Below are the code and all the weights of a small trained network. Each question names an input and a class and asks about switching units off, where a switched-off unit gives its printed mean instead of its output.

import numpy as np


def w(rows, s, z=0):
    codes = np.array(rows[::2]) - 128.0
    scale = np.full(codes.shape[1], s)
    scale[-1] = z or s
    return codes * scale


def f(y):
    return np.maximum(y, 0)


def log_softmax(a):
    a = a - a.max(-1, keepdims=True)
    return a - np.log(np.exp(a).sum(-1, keepdims=True))


def net(x, mask):
    res = np.array(x, float).reshape(1, 6) / 4 @ E
    y = f(res @ A[0][:, :-1].T + A[0][:, -1])
    res = res + np.where(mask, y, B[0][:, -1]) @ B[0][:, :-1]
    return log_softmax(res[-1] @ U[:, :-1].T + U[:, -1])


A, B = {}, {}
E = w([
[154,91,86,16,3,39,156,136],'x0',
[163,209,77,181,84,148,97,106],'x1',
[19,125,136,152,135,166,48,155],'x2',
[129,139,28,110,190,173,161,182],'x3',
[150,118,163,95,88,212,135,221],'x4',
[85,61,122,229,130,63,191,192],'x5',
],0.011)
A[0] = w([
[175,184,135,209,79,138,142,127,203],'neuron 0',
[115,95,136,126,143,139,160,167,237],'neuron 1',
[181,172,169,69,86,148,73,80,74],'neuron 2',
[214,132,28,113,123,103,197,104,120],'neuron 3',
[160,108,168,93,87,154,77,145,251],'neuron 4',
[80,90,210,72,91,47,140,145,152],'neuron 5',
[85,60,144,184,184,162,151,126,60],'neuron 6',
[93,100,161,144,183,161,195,183,189],'neuron 7',
[145,182,138,41,104,174,142,152,242],'neuron 8',
[159,72,89,113,107,166,123,143,108],'neuron 9',
[8,129,68,151,156,122,89,87,232],'neuron 10',
[147,44,205,117,64,100,139,103,149],'neuron 11',
[251,152,97,90,77,135,120,78,234],'neuron 12',
],0.011,0.0027)
B[0] = w([
[176,249,216,184,30,163,89,154,187],'neuron 0',
[98,98,89,150,152,115,154,206,171],'neuron 1',
[116,116,161,43,132,180,130,33,217],'neuron 2',
[221,184,57,54,113,25,77,184,227],'neuron 3',
[98,112,192,162,102,143,245,90,189],'neuron 4',
[42,75,49,200,88,53,255,79,211],'neuron 5',
[119,149,126,226,252,26,117,208,195],'neuron 6',
[115,33,158,196,254,91,200,239,198],'neuron 7',
[99,72,161,30,144,203,225,143,213],'neuron 8',
[139,112,71,89,93,171,178,132,161],'neuron 9',
[91,224,22,169,179,217,97,65,205],'neuron 10',
[61,145,140,128,93,35,189,54,206],'neuron 11',
[214,153,165,20,86,107,157,48,252],'neuron 12',
],0.0075,0.017)
U = w([
[101,82,246,39,121,168,108,31,24],'0',
[58,189,50,157,182,148,10,47,254],'1',
[53,92,130,144,64,2,123,61,15],'2',
[98,64,107,78,137,159,159,224,96],'3',
[106,119,176,225,245,45,93,187,172],'4',
[247,145,99,46,98,17,96,101,150],'5',
[140,194,215,212,27,140,69,126,145],'6',
],0.009,0.0023)

Each question gives the input, the list of numbers given to net, and the class t.
The units are the neurons (one row each of A and B). Each row of codes is followed by its name. A weight is (code - 128) times the scale printed after its matrix; where a second scale follows, it is the last column's (A, B and U).
mask holds one flag per neuron, in row order. A switched-off neuron (its flag False) gives its mean, the last column of its row in B, instead of its output. The means were averaged over made-up inputs and are rounded, as every weight is.
A unit's drop is (log p(t) with every unit on - log p(t) with that unit switched off) / (log p(t) with every unit on - log p(t) with every unit switched off).
unit that matters most: the unit with the biggest drop
k most important neurons: the k neurons with the biggest drops, biggest first
drop of u: that unit's drop, to one decimal
input [-2,-6,6,-4,-3,-3], class 1: unit that matters most : neuron 10
input [0,-7,-7,-8,-5,-6], class 2: 3 most important neurons : neuron 5; neuron 11; neuron 8
input [5,3,-2,-7,0,1], class 2: 2 most important neurons : neuron 5; neuron 11
input [-2,5,5,1,6,1], class 6: 4 most important neurons : neuron 0; neuron 5; neuron 6; neuron 3
input [0,-5,-7,-3,7,1], class 2: 2 most important neurons : neuron 11; neuron 5
input [6,-7,-5,0,-7,0], class 2: 3 most important neurons : neuron 5; neuron 11; neuron 0
input [4,-7,-6,-7,-2,-4], class 2: drop of neuron 11 : 0.1
input [-8,-2,-3,6,-4,-5], class 4: drop of neuron 6 : 0.3
input [1,8,7,1,7,2], class 6: drop of neuron 0 : 0.2
input [0,-5,-3,-2,5,6], class 4: drop of neuron 7 : 0.4
